Here is a tiny trained network, its code and every weight. The questions are about switching its units off for an input and a class, where a switched-off unit gives its printed mean instead of its output.

import numpy as np


def w(rows, s, z=0):
    codes = np.array(rows[::2]) - 128.0
    scale = np.full(codes.shape[1], s)
    scale[-1] = z or s
    return codes * scale


def f(y):
    return np.maximum(y, 0)


def log_softmax(a):
    a = a - a.max(-1, keepdims=True)
    return a - np.log(np.exp(a).sum(-1, keepdims=True))


def net(x, mask):
    res = np.array(x, float).reshape(1, 4) / 4 @ E
    y = f(res @ A[0][:, :-1].T + A[0][:, -1])
    res = res + np.where(mask, y, B[0][:, -1]) @ B[0][:, :-1]
    return log_softmax(res[-1] @ U[:, :-1].T + U[:, -1])


A, B = {}, {}
E = w([
[61,31,71,206],'x0',
[14,142,80,77],'x1',
[106,215,177,223],'x2',
[255,109,4,83],'x3',
],0.0062)
A[0] = w([
[77,184,202,154,216],'N1',
[88,151,144,51,241],'N2',
[25,121,138,69,130],'N3',
[84,136,75,156,218],'N4',
[77,118,178,114,219],'N5',
[147,184,154,144,132],'N6',
[130,165,138,148,107],'N7',
[162,79,118,221,251],'N8',
[143,76,99,252,225],'N9',
[134,133,203,142,101],'N10',
[199,230,97,125,179],'N11',
[128,128,84,119,88],'N12',
[158,171,117,107,174],'N13',
[82,201,128,153,150],'N14',
[97,72,75,96,207],'N15',
[93,166,123,139,180],'N16',
[92,169,151,154,168],'N17',
[52,60,4,105,254],'N18',
[137,91,188,153,127],'N19',
[151,176,178,17,101],'N20',
],0.013,0.0037)
B[0] = w([
[67,122,142,124,241],'N1',
[78,136,79,140,211],'N2',
[95,109,145,77,206],'N3',
[78,45,159,188,181],'N4',
[63,139,160,143,203],'N5',
[111,147,75,49,177],'N6',
[91,148,159,48,154],'N7',
[166,64,254,164,224],'N8',
[164,76,196,191,232],'N9',
[144,140,147,96,179],'N10',
[217,110,81,128,223],'N11',
[144,135,115,108,150],'N12',
[164,126,106,184,180],'N13',
[92,144,108,141,188],'N14',
[122,63,101,139,204],'N15',
[48,143,151,203,171],'N16',
[100,124,139,108,188],'N17',
[110,38,108,127,254],'N18',
[131,207,191,92,169],'N19',
[145,177,125,184,222],'N20',
],0.0081,0.0091)
U = w([
[146,83,136,248,124],'0',
[136,153,168,161,111],'1',
[164,119,67,188,226],'2',
[142,143,82,217,2],'3',
[107,143,115,164,207],'4',
[168,108,99,43,53],'5',
[227,124,166,160,118],'6',
[119,63,96,100,108],'7',
],0.014,0.0044)

Each question gives the input, the list of numbers given to net, and the class t.
The units are the neurons (one row each of A and B). Each row of codes is followed by its name. A weight is (code - 128) times the scale printed after its matrix; where a second scale follows, it is the last column's (A, B and U).
mask holds one flag per neuron, in row order. A switched-off neuron (its flag False) gives its mean, the last column of its row in B, instead of its output. The means were averaged over made-up inputs and are rounded, as every weight is.
A unit's drop is (log p(t) with every unit on - log p(t) with that unit switched off) / (log p(t) with every unit on - log p(t) with every unit switched off).
The circuit of an input: a set's keep is (log p(t) with only the set's units on - log p(t) with every unit switched off) / (log p(t) with every unit on - log p(t) with every unit switched off). Starting from the 12 units with the biggest drops (on a tie, the unit counted first), units are removed one at a time, each time the one whose removal leaves the highest keep (on an exact tie, the one counted first), for as long as the keep stays at least 0.8.
units of the circuit, in order: the units of the circuit, biggest drop first
unit that matters most: the unit with the biggest drop
top k neurons: the k neurons with the biggest drops, biggest first
drop when u is switched off: that unit's drop, to one decimal
input [-7,5,-7,-7], class 4: units of the circuit, in order	N20; N2; N8; N5
input [-2,-2,-1,-8], class 1: units of the circuit, in order	N19; N18
input [-7,-1,5,7], class 2: unit that matters most	N8
input [-5,3,-3,2], class 2: top 2 neurons	N20; N8
input [-4,2,4,7], class 2: units of the circuit, in order	N8; N11
input [-7,5,4,8], class 2: units of the circuit, in order	N8; N11; N13
input [-2,5,0,2], class 2: top 2 neurons	N8; N1
input [-4,-8,-1,-4], class 6: units of the circuit, in order	N2; N16; N10
input [6,6,-4,-5], class 7: top 2 neurons	N3; N18
input [-6,7,-5,5], class 2: top 2 neurons	N20; N13
input [-8,1,-5,-1], class 2: top 3 neurons	N20; N8; N2
input [-6,4,-4,0], class 2: drop when N2 is switched off	0.1
input [-4,-6,-5,-7], class 1: drop when N11 is switched off	0.1
input [-7,7,-7,-7], class 4: unit that matters most	N20
input [4,7,-2,-7], class 7: drop when N11 is switched off	0.0
